Here is a tiny trained network, its code and every weight. The questions are about switching its units off for an input and a class, where a switched-off unit gives its printed mean instead of its output.

import numpy as np


def w(rows, s, z=0):
    codes = np.array(rows[::2]) - 128.0
    scale = np.full(codes.shape[1], s)
    scale[-1] = z or s
    return codes * scale


def f(y):
    return y / 2 * (1 + np.tanh(0.7978845608 * (y + 0.044715 * y**3)))


def log_softmax(a):
    a = a - a.max(-1, keepdims=True)
    return a - np.log(np.exp(a).sum(-1, keepdims=True))


def net(x, mask):
    res = np.array(x, float).reshape(1, 6) / 4 @ E
    y = f(res @ A[0][:, :-1].T + A[0][:, -1])
    res = res + np.where(mask, y, B[0][:, -1]) @ B[0][:, :-1]
    return log_softmax(res[-1] @ U[:, :-1].T + U[:, -1])


A, B = {}, {}
E = w([
[38,175,156,108,115,158,165],'x0',
[110,154,86,240,107,158,93],'x1',
[170,177,101,133,108,121,254],'x2',
[152,143,84,128,18,242,90],'x3',
[185,146,90,119,174,118,140],'x4',
[188,147,213,171,107,99,82],'x5',
],0.0095)
A[0] = w([
[179,132,126,120,164,88,199,254],'N0',
[70,90,106,108,116,100,249,160],'N1',
[141,147,169,170,191,94,68,254],'N2',
[100,79,132,52,166,122,137,213],'N3',
[113,119,153,167,46,137,65,206],'N4',
[147,79,139,141,177,66,108,110],'N5',
[118,118,170,63,126,120,75,172],'N6',
[94,117,128,129,155,111,150,119],'N7',
[55,141,159,154,137,123,173,195],'N8',
[176,130,26,129,158,155,151,238],'N9',
],0.015,0.0045)
B[0] = w([
[208,114,131,155,111,97,191,249],'N0',
[189,229,139,112,230,137,60,233],'N1',
[49,98,99,198,132,43,195,236],'N2',
[126,108,150,67,87,47,78,226],'N3',
[84,96,184,168,136,253,131,214],'N4',
[171,62,99,134,181,82,119,221],'N5',
[109,97,146,71,99,117,79,197],'N6',
[110,127,110,117,165,97,117,160],'N7',
[55,197,142,109,141,104,163,190],'N8',
[138,119,28,106,63,125,121,226],'N9',
],0.018,0.013)
U = w([
[255,170,120,133,48,149,233,254],'0',
[107,73,146,59,94,111,52,63],'1',
[79,112,8,150,73,207,72,124],'2',
[105,235,102,97,175,109,124,92],'3',
[73,79,202,164,116,214,103,154],'4',
[120,45,89,163,168,58,146,140],'5',
[31,135,163,160,128,114,171,56],'6',
],0.0085,0.0032)

Each question gives the input, the list of numbers given to net, and the class t.
The units are the neurons (one row each of A and B). Each row of codes is followed by its name. A weight is (code - 128) times the scale printed after its matrix; where a second scale follows, it is the last column's (A, B and U).
mask holds one flag per neuron, in row order. A switched-off neuron (its flag False) gives its mean, the last column of its row in B, instead of its output. The means were averaged over made-up inputs and are rounded, as every weight is.
A unit's drop is (log p(t) with every unit on - log p(t) with that unit switched off) / (log p(t) with every unit on - log p(t) with every unit switched off).
The circuit of an input: a set's keep is (log p(t) with only the set's units on - log p(t) with every unit switched off) / (log p(t) with every unit on - log p(t) with every unit switched off). Starting from all 10 units, units are removed one at a time, each time the one whose removal leaves the highest keep (on an exact tie, the one counted first), for as long as the keep stays at least 0.8.
units of the circuit, in order: the units of the circuit, biggest drop first
k most important neurons: the k neurons with the biggest drops, biggest first
drop of u: that unit's drop, to one decimal
input [-1,8,-8,0,-5,0], class 4: units of the circuit, in order : [N4]
input [-7,-7,2,6,-5,-3], class 1: units of the circuit, in order : [N0 N2]
input [-1,0,7,-7,5,-7], class 3: 3 most important neurons : [N1 N7 N8]
input [7,5,3,-5,0,3], class 3: 2 most important neurons : [N1 N4]
input [2,-5,-3,-3,-3,-2], class 1: 2 most important neurons : [N3 N6]
input [7,-3,0,1,8,5], class 0: 2 most important neurons : [N5 N1]
input [-3,-8,6,-6,-2,2], class 0: 2 most important neurons : [N0 N1]
input [-7,-5,-1,-2,-3,-4], class 1: 2 most important neurons : [N3 N2]
input [5,-6,-3,-4,-6,2], class 1: 2 most important neurons : [N6 N3]
input [-6,6,3,-6,5,-7], class 0: 2 most important neurons : [N0 N9]
input [-2,-8,-1,-2,-8,7], class 1: 3 most important neurons : [N6 N3 N0]
input [3,4,8,-8,0,1], class 3: 2 most important neurons : [N1 N8]
input [8,7,-8,-1,0,2], class 6: 3 most important neurons : [N2 N8 N1]
input [7,0,7,-7,8,4], class 0: units of the circuit, in order : [N0]
input [2,-7,1,2,-2,-6], class 3: drop of N1 : 1.8
input [-3,1,1,5,4,-2], class 2: drop of N0 : 0.2
input [-2,8,5,0,2,0], class 0: drop of N4 : 0.2
input [8,-8,3,6,3,-5], class 3: drop of N1 : 0.8
